Below is a small trained network, with its code and all its weights. Each question gives an input and a class and asks what happens when units are switched off, that is, made to give their printed mean instead of their output.

import numpy as np


def w(rows, s, z=0):
    codes = np.array(rows[::2]) - 128.0
    scale = np.full(codes.shape[1], s)
    scale[-1] = z or s
    return codes * scale


def norm(h):
    return h / np.sqrt((h * h).mean(-1, keepdims=True) + 1e-5)


def f(y):
    return y / 2 * (1 + np.tanh(0.7978845608 * (y + 0.044715 * y**3)))


def log_softmax(a):
    a = a - a.max(-1, keepdims=True)
    return a - np.log(np.exp(a).sum(-1, keepdims=True))


def net(x, mask):
    res = np.array(x, float).reshape(1, 2) / 4 @ E
    u = 0
    for l in range(2):
        y = f(norm(res) @ A[l][:, :-1].T + A[l][:, -1])
        res = res + np.where(mask[u : u + 10], y, B[l][:, -1]) @ B[l][:, :-1]
        u += 10
    return log_softmax(norm(res)[-1] @ U[:, :-1].T + U[:, -1])


A, B = {}, {}
E = w([
[119,168,176,173,117,147,16,175,100,54,231],'x0',
[152,190,131,105,185,117,210,129,166,2,110],'x1',
],0.0068)
A[0] = w([
[96,102,146,163,112,119,132,127,90,93,129,132],'0.n0',
[127,91,137,154,84,115,129,130,114,138,132,151],'0.n1',
[122,74,110,138,182,27,135,18,2,96,129,142],'0.n2',
[126,142,138,139,90,175,170,185,186,96,114,156],'0.n3',
[92,156,97,128,89,132,156,190,141,130,150,6],'0.n4',
[184,209,133,89,130,180,121,200,178,228,155,92],'0.n5',
[114,110,98,133,165,43,80,55,68,91,153,135],'0.n6',
[119,138,156,150,123,137,116,141,129,124,136,177],'0.n7',
[137,179,114,78,203,134,110,122,132,141,140,125],'0.n8',
[145,113,125,114,134,138,135,120,158,145,102,159],'0.n9',
],0.0089,0.0023)
B[0] = w([
[145,136,114,105,141,140,154,150,153,156,115,171],'0.n0',
[84,105,101,111,173,131,126,96,82,89,123,200],'0.n1',
[110,146,120,134,105,136,136,185,147,128,135,171],'0.n2',
[107,84,97,130,116,100,116,106,56,155,151,255],'0.n3',
[244,63,174,133,149,108,99,123,183,116,103,97],'0.n4',
[110,63,100,119,166,120,118,124,110,78,114,145],'0.n5',
[144,135,111,97,125,147,155,147,154,152,111,174],'0.n6',
[138,147,99,91,129,150,166,142,161,165,113,209],'0.n7',
[132,88,105,130,110,91,117,135,102,137,131,190],'0.n8',
[124,173,120,133,96,140,124,201,178,125,152,217],'0.n9',
],0.011,0.0028)
A[1] = w([
[120,79,192,187,101,131,47,71,137,197,87,90],'1.n0',
[147,111,177,162,117,118,169,84,189,160,44,129],'1.n1',
[200,107,125,134,70,78,142,111,97,228,143,110],'1.n2',
[128,118,131,86,203,186,167,70,148,130,62,114],'1.n3',
[139,156,146,145,116,109,152,120,118,119,125,71],'1.n4',
[28,161,135,180,103,131,94,164,143,52,140,104],'1.n5',
[169,135,118,72,198,169,166,98,148,89,98,58],'1.n6',
[168,160,189,149,140,168,46,140,166,69,166,107],'1.n7',
[98,160,140,160,111,113,144,149,151,67,128,119],'1.n8',
[156,138,166,153,158,81,171,74,123,9,110,2],'1.n9',
],0.013,0.0024)
B[1] = w([
[105,44,84,107,195,107,132,78,70,104,125,209],'1.n0',
[84,206,122,149,69,156,130,226,172,84,128,180],'1.n1',
[182,170,179,124,148,145,106,105,142,106,154,176],'1.n2',
[195,181,174,141,105,109,142,128,157,124,148,168],'1.n3',
[160,98,140,98,142,196,85,124,164,236,120,147],'1.n4',
[212,164,179,119,144,128,117,93,131,118,159,208],'1.n5',
[145,111,163,131,156,138,75,73,93,124,151,182],'1.n6',
[103,210,118,141,55,122,222,193,216,134,60,253],'1.n7',
[105,87,129,132,154,133,89,90,90,118,128,206],'1.n8',
[63,2,63,110,173,136,77,99,57,182,136,255],'1.n9',
],0.0093,0.0069)
U = w([
[64,21,52,92,170,142,94,93,59,136,132,185],'0',
[110,228,111,120,50,158,183,214,215,110,99,207],'1',
[252,180,214,117,133,131,84,73,126,107,196,145],'2',
[143,90,170,175,83,104,100,145,146,126,118,2],'3',
],0.011,0.0038)

Each question gives the input, the list of numbers given to net, and the class t.
The units are the neurons (one row each of A and B). Each row of codes is followed by its name. A weight is (code - 128) times the scale printed after its matrix; where a second scale follows, it is the last column's (A, B and U).
mask holds one flag per neuron, layer by layer. A switched-off neuron (its flag False) gives its mean, the last column of its row in B, instead of its output. The means were averaged over made-up inputs and are rounded, as every weight is.
A unit's drop is (log p(t) with every unit on - log p(t) with that unit switched off) / (log p(t) with every unit on - log p(t) with every unit switched off).
unit that matters most: the unit with the biggest drop
top k neurons: the k neurons with the biggest drops, biggest first
top k neurons in layer l: the k neurons of layer l with the biggest drops, biggest first
drop of u: that unit's drop, to one decimal
input [2,-3], class 2: unit that matters most	0.n3
input [-5,4], class 1: top 4 neurons	0.n1; 1.n9; 1.n1; 0.n5
input [7,-6], class 1: top 2 neurons	0.n3; 1.n7
input [8,7], class 1: top 3 neurons in layer 1	1.n7; 1.n0; 1.n5
input [1,-3], class 2: top 3 neurons	0.n3; 1.n3; 0.n1
input [-3,1], class 2: top 2 neurons in layer 0	0.n7; 0.n9
input [-2,3], class 2: top 4 neurons	0.n1; 0.n3; 1.n9; 1.n7
input [8,8], class 0: top 4 neurons	1.n9; 0.n9; 1.n8; 0.n2
input [0,2], class 2: top 2 neurons	1.n2; 0.n3
input [3,-3], class 2: top 4 neurons	0.n3; 0.n1; 0.n8; 0.n7
input [3,-1], class 2: top 2 neurons	0.n7; 0.n9
input [7,8], class 0: top 2 neurons	1.n9; 0.n9
input [7,7], class 0: top 3 neurons	1.n9; 0.n9; 1.n8
input [1,-2], class 2: unit that matters most	1.n3
input [8,-3], class 1: drop of 1.n7	0.4
input [-1,0], class 2: drop of 1.n5	0.7
input [3,-2], class 2: drop of 0.n7	1.0
